Here is a tiny trained network, its code and every weight. The questions are about switching its units off for an input and a class, where a switched-off unit gives its printed mean instead of its output.

import numpy as np


def w(rows, s, z=0):
    codes = np.array(rows[::2]) - 128.0
    scale = np.full(codes.shape[1], s)
    scale[-1] = z or s
    return codes * scale


def norm(h):
    return h / np.sqrt((h * h).mean(-1, keepdims=True) + 1e-5)


def f(y):
    return np.maximum(y, 0)


def log_softmax(a):
    a = a - a.max(-1, keepdims=True)
    return a - np.log(np.exp(a).sum(-1, keepdims=True))


def net(x, mask):
    res = np.array(x, float).reshape(1, 4) / 4 @ E
    u = 0
    for l in range(4):
        y = f(norm(res) @ A[l][:, :-1].T + A[l][:, -1])
        res = res + np.where(mask[u : u + 8], y, B[l][:, -1]) @ B[l][:, :-1]
        u += 8
    return log_softmax(norm(res)[-1] @ U[:, :-1].T + U[:, -1])


A, B = {}, {}
E = w([
[249,129,121],'x0',
[124,27,115],'x1',
[128,127,127],'x2',
[151,94,254],'x3',
],0.0073)
A[0] = w([
[241,146,70,78],'0.n0',
[126,77,170,151],'0.n1',
[219,137,86,2],'0.n2',
[208,69,96,65],'0.n3',
[129,92,117,59],'0.n4',
[45,126,133,131],'0.n5',
[150,111,45,56],'0.n6',
[158,9,83,7],'0.n7',
],0.013,0.0044)
B[0] = w([
[94,94,245,253],'0.n0',
[149,95,47,210],'0.n1',
[150,118,210,195],'0.n2',
[114,57,167,218],'0.n3',
[104,85,99,140],'0.n4',
[66,111,164,229],'0.n5',
[197,125,76,204],'0.n6',
[109,66,102,209],'0.n7',
],0.011,0.0051)
A[1] = w([
[245,109,118,175],'1.n0',
[73,111,80,180],'1.n1',
[86,180,168,127],'1.n2',
[87,80,124,4],'1.n3',
[236,83,48,93],'1.n4',
[58,179,98,232],'1.n5',
[144,90,67,66],'1.n6',
[162,172,120,133],'1.n7',
],0.012,0.0035)
B[1] = w([
[2,107,153,234],'1.n0',
[96,58,182,239],'1.n1',
[105,159,154,213],'1.n2',
[90,50,121,179],'1.n3',
[103,193,126,202],'1.n4',
[123,133,231,252],'1.n5',
[152,78,104,173],'1.n6',
[83,131,129,147],'1.n7',
],0.0091,0.0047)
A[2] = w([
[165,66,254,43],'2.n0',
[152,83,68,141],'2.n1',
[157,94,173,39],'2.n2',
[133,42,66,4],'2.n3',
[192,157,104,62],'2.n4',
[146,85,196,106],'2.n5',
[93,184,160,120],'2.n6',
[139,203,79,165],'2.n7',
],0.0087,0.003)
B[2] = w([
[94,156,96,254],'2.n0',
[131,23,189,151],'2.n1',
[173,133,101,153],'2.n2',
[147,21,138,163],'2.n3',
[170,166,156,128],'2.n4',
[61,164,76,215],'2.n5',
[117,2,73,175],'2.n6',
[136,63,160,130],'2.n7',
],0.0054,0.0066)
A[3] = w([
[84,120,165,46],'3.n0',
[171,61,190,166],'3.n1',
[119,191,148,90],'3.n2',
[100,186,185,129],'3.n3',
[132,249,169,69],'3.n4',
[203,128,170,251],'3.n5',
[60,113,126,164],'3.n6',
[103,65,161,213],'3.n7',
],0.017,0.0029)
B[3] = w([
[212,142,128,197],'3.n0',
[105,195,97,206],'3.n1',
[174,55,105,146],'3.n2',
[156,28,65,188],'3.n3',
[122,46,87,157],'3.n4',
[2,159,214,145],'3.n5',
[154,187,91,217],'3.n6',
[206,200,144,255],'3.n7',
],0.0095,0.014)
U = w([
[126,11,117,51],'0',
[56,222,240,123],'1',
[198,244,7,255],'2',
],0.012,0.00048)

Each question gives the input, the list of numbers given to net, and the class t.
The units are the neurons (one row each of A and B). Each row of codes is followed by its name. A weight is (code - 128) times the scale printed after its matrix; where a second scale follows, it is the last column's (A, B and U).
mask holds one flag per neuron, layer by layer. A switched-off neuron (its flag False) gives its mean, the last column of its row in B, instead of its output. The means were averaged over made-up inputs and are rounded, as every weight is.
A unit's drop is (log p(t) with every unit on - log p(t) with that unit switched off) / (log p(t) with every unit on - log p(t) with every unit switched off).
unit that matters most: the unit with the biggest drop
top k neurons: the k neurons with the biggest drops, biggest first
k most important neurons of layer l: the k neurons of layer l with the biggest drops, biggest first
drop of u: that unit's drop, to one decimal
input [-3,-5,-8,-5], class 0: unit that matters most => 1.n5
input [-8,5,2,-8], class 1: top 2 neurons => (3.n3, 0.n5)
input [-4,-5,8,-3], class 0: 3 most important neurons of layer 0 => (0.n7, 0.n3, 0.n1)
input [-5,5,1,-6], class 2: top 2 neurons => (0.n0, 3.n6)
input [7,-3,4,-6], class 1: top 2 neurons => (0.n0, 0.n2)
input [5,-7,8,-3], class 0: 2 most important neurons of layer 3 => (3.n3, 3.n4)
input [8,-5,-4,-6], class 1: top 3 neurons => (0.n0, 0.n2, 3.n5)
input [5,-1,-1,-5], class 1: top 3 neurons => (0.n0, 0.n2, 3.n5)
input [-6,-8,3,-3], class 0: top 3 neurons => (3.n3, 1.n5, 3.n4)
input [4,-5,-5,7], class 2: 3 most important neurons of layer 1 => (1.n0, 1.n5, 1.n4)
input [2,-4,-2,-4], class 0: top 4 neurons => (0.n0, 0.n1, 0.n7, 3.n3)
input [-4,3,3,-5], class 2: top 2 neurons => (0.n0, 1.n0)
input [-8,1,-6,-6], class 1: top 2 neurons => (1.n5, 0.n5)
input [7,-5,-7,-6], class 1: top 3 neurons => (0.n0, 0.n2, 3.n5)
input [4,-5,-8,-5], class 0: top neuron => (0.n0)
input [-2,-3,-8,-3], class 0: 2 most important neurons of layer 2 => (2.n3, 2.n1)
input [-5,-6,-2,0], class 0: 2 most important neurons of layer 0 => (0.n7, 0.n3)
input [8,5,5,-3], class 1: drop of 0.n2 => 0.1
input [-7,-8,3,0], class 0: drop of 0.n0 => 0.1
input [3,-1,-2,5], class 2: unit that matters most => 1.n0
input [8,-3,7,-2], class 1: drop of 0.n0 => 0.6
